Here is a tiny trained network, its code and every weight. The questions are about switching its units off for an input and a target symbol, where a switched-off unit gives its printed mean instead of its output.

import numpy as np


def w(rows, s, z=0):
    codes = np.array(rows[::2]) - 128.0
    scale = np.full(codes.shape[1], s)
    scale[-1] = z or s
    return codes * scale


def f(y):
    return y / 2 * (1 + np.tanh(0.7978845608 * (y + 0.044715 * y**3)))


def softmax(a):
    e = np.exp(a - a.max(-1, keepdims=True))
    return e / e.sum(-1, keepdims=True)


def log_softmax(a):
    a = a - a.max(-1, keepdims=True)
    return a - np.log(np.exp(a).sum(-1, keepdims=True))


def net(x, mask):
    ids = ['βγεζηθλμπστφψω'.index(c) for c in x.split()]
    T = len(ids)
    res = E[ids] + P[:T]
    q, k, v = (res @ M[0].T for M in (Q, K, V))
    z = softmax(np.where(np.tri(T) > 0, q @ k.T / 3**0.5, -1e9)) @ v
    res = res + np.where(mask[0], z, O[0][:, -1]) @ O[0][:, :-1]
    y = f(res @ A[0][:, :-1].T + A[0][:, -1])
    res = res + np.where(mask[1:17], y, B[0][:, -1]) @ B[0][:, :-1]
    return log_softmax(res[-1] @ U[:, :-1].T + U[:, -1])


Q, K, V, O, A, B = {}, {}, {}, {}, {}, {}
E = w([
[191,129,177,153],'β',
[126,192,117,64],'γ',
[186,77,128,204],'ε',
[136,155,141,144],'ζ',
[164,55,112,81],'η',
[168,191,151,166],'θ',
[151,43,216,113],'λ',
[125,144,170,198],'μ',
[180,98,206,102],'π',
[97,83,104,250],'σ',
[185,105,227,180],'τ',
[171,163,89,141],'φ',
[79,115,128,172],'ψ',
[154,186,84,84],'ω',
],0.018)
P = w([
[97,116,79,50],'0',
[179,97,81,149],'1',
[65,157,129,100],'2',
[153,20,149,95],'3',
[203,109,63,121],'4',
[41,173,143,131],'5',
[147,42,159,120],'6',
[184,124,69,166],'7',
[7,205,162,121],'8',
[142,43,159,118],'9',
],0.012)
Q[0] = w([
[176,169,186,104],'head 1',
[69,208,66,130],'head 1',
[151,1,199,201],'head 1',
],0.0086)
K[0] = w([
[169,175,180,119],'head 1',
[198,101,68,186],'head 1',
[2,197,192,189],'head 1',
],0.0069)
V[0] = w([
[117,54,15,255],'head 1',
[190,193,44,203],'head 1',
[16,169,238,153],'head 1',
],0.0086)
O[0] = w([
[87,103,73,94,253],'head 1',
[175,109,1,166,85],'head 1',
[53,97,118,218,70],'head 1',
],0.0091,0.0048)
A[0] = w([
[177,187,119,99,208],'neuron 1',
[112,203,125,99,66],'neuron 2',
[162,174,111,103,102],'neuron 3',
[150,89,152,160,114],'neuron 4',
[161,126,146,124,133],'neuron 5',
[215,152,151,210,166],'neuron 6',
[115,201,210,74,67],'neuron 7',
[150,177,87,108,83],'neuron 8',
[192,108,27,114,119],'neuron 9',
[166,75,96,117,4],'neuron 10',
[154,202,118,176,155],'neuron 11',
[5,105,78,170,212],'neuron 12',
[100,158,135,170,142],'neuron 13',
[174,75,157,130,18],'neuron 14',
[131,134,191,68,248],'neuron 15',
[147,176,40,124,98],'neuron 16',
],0.013,0.0033)
B[0] = w([
[62,98,55,133,191],'neuron 1',
[134,175,158,128,151],'neuron 2',
[90,171,134,149,163],'neuron 3',
[131,154,146,96,168],'neuron 4',
[7,116,75,134,152],'neuron 5',
[82,90,105,90,160],'neuron 6',
[148,147,143,198,203],'neuron 7',
[89,146,197,154,156],'neuron 8',
[144,153,125,122,244],'neuron 9',
[104,178,106,195,185],'neuron 10',
[133,47,111,155,134],'neuron 11',
[163,163,119,45,249],'neuron 12',
[176,147,116,178,139],'neuron 13',
[94,254,85,138,178],'neuron 14',
[138,32,106,122,241],'neuron 15',
[197,138,180,206,181],'neuron 16',
],0.0079,0.011)
U = w([
[91,133,116,195,34],'β',
[22,224,152,155,191],'γ',
[188,131,85,199,157],'ε',
[85,186,133,167,9],'ζ',
[109,57,122,97,233],'η',
[69,163,70,255,72],'θ',
[124,129,207,142,190],'λ',
[164,184,147,149,114],'μ',
[195,133,187,184,89],'π',
[54,216,57,81,97],'σ',
[111,155,135,204,64],'τ',
[79,206,89,217,127],'φ',
[95,231,192,51,3],'ψ',
[106,240,163,145,112],'ω',
],0.0089,0.0036)

Each question gives the input, a string of symbols that net reads in full, and the target symbol t.
The units are the heads (3 rows each of Q, K, V and O) and the neurons (one row each of A and B). Each row of codes is followed by its name. A weight is (code - 128) times the scale printed after its matrix; where a second scale follows, it is the last column's (O, A, B and U).
mask holds one flag per unit, heads first, then neurons. A switched-off unit (its flag False) gives its mean, the last column of its rows in O or B, instead of its output. The means were averaged over made-up inputs and are rounded, as every weight is.
A unit's drop is (log p(t) with every unit on - log p(t) with that unit switched off) / (log p(t) with every unit on - log p(t) with every unit switched off).
The circuit of an input: a set's keep is (log p(t) with only the set's units on - log p(t) with every unit switched off) / (log p(t) with every unit on - log p(t) with every unit switched off). Starting from the 12 units with the biggest drops (on a tie, the unit counted first), units are removed one at a time, each time the one whose removal leaves the highest keep (on an exact tie, the one counted first), for as long as the keep stays at least 0.8.
circuit, biggest first: the units of the circuit, biggest drop first
unit that matters most: the unit with the biggest drop
top k neurons: the k neurons with the biggest drops, biggest first
drop of u: that unit's drop, to one decimal
input η σ η η σ, target ε: circuit, biggest first -> (head 1; neuron 16)
input σ η η ε σ, target ε: circuit, biggest first -> (head 1; neuron 16; neuron 12)
input η γ θ ε, target θ: circuit, biggest first -> (head 1; neuron 14)
input η η η π σ ω β λ π, target π: circuit, biggest first -> (neuron 7; head 1; neuron 15)
input λ η λ γ σ η β σ ψ, target ψ: circuit, biggest first -> (neuron 12; neuron 1)
input ω λ η γ ε, target σ: top 2 neurons -> (neuron 6; neuron 14)
input σ η η η ω η η η λ μ, target λ: top 2 neurons -> (neuron 10; neuron 1)
input σ π η θ φ, target θ: top 2 neurons -> (neuron 1; neuron 12)
input η ψ γ σ π η, target η: top neuron -> (neuron 14)
input η η η π η η γ, target η: top 2 neurons -> (neuron 15; neuron 1)
input σ η β φ φ, target θ: top 2 neurons -> (neuron 1; neuron 16)
input σ ω γ φ η σ ψ, target σ: top 2 neurons -> (neuron 12; neuron 15)
input ω ε φ, target φ: top 2 neurons -> (neuron 16; neuron 1)
input ψ λ η ω, target η: unit that matters most -> neuron 15
input η η η σ π λ ζ, target λ: top 2 neurons -> (neuron 1; neuron 10)
input λ λ λ γ σ γ ψ σ π, target π: drop of neuron 7 -> 0.3
input λ η η η ω σ λ, target σ: drop of neuron 13 -> 0.0
input η η λ, target λ: drop of head 1 -> 1.0
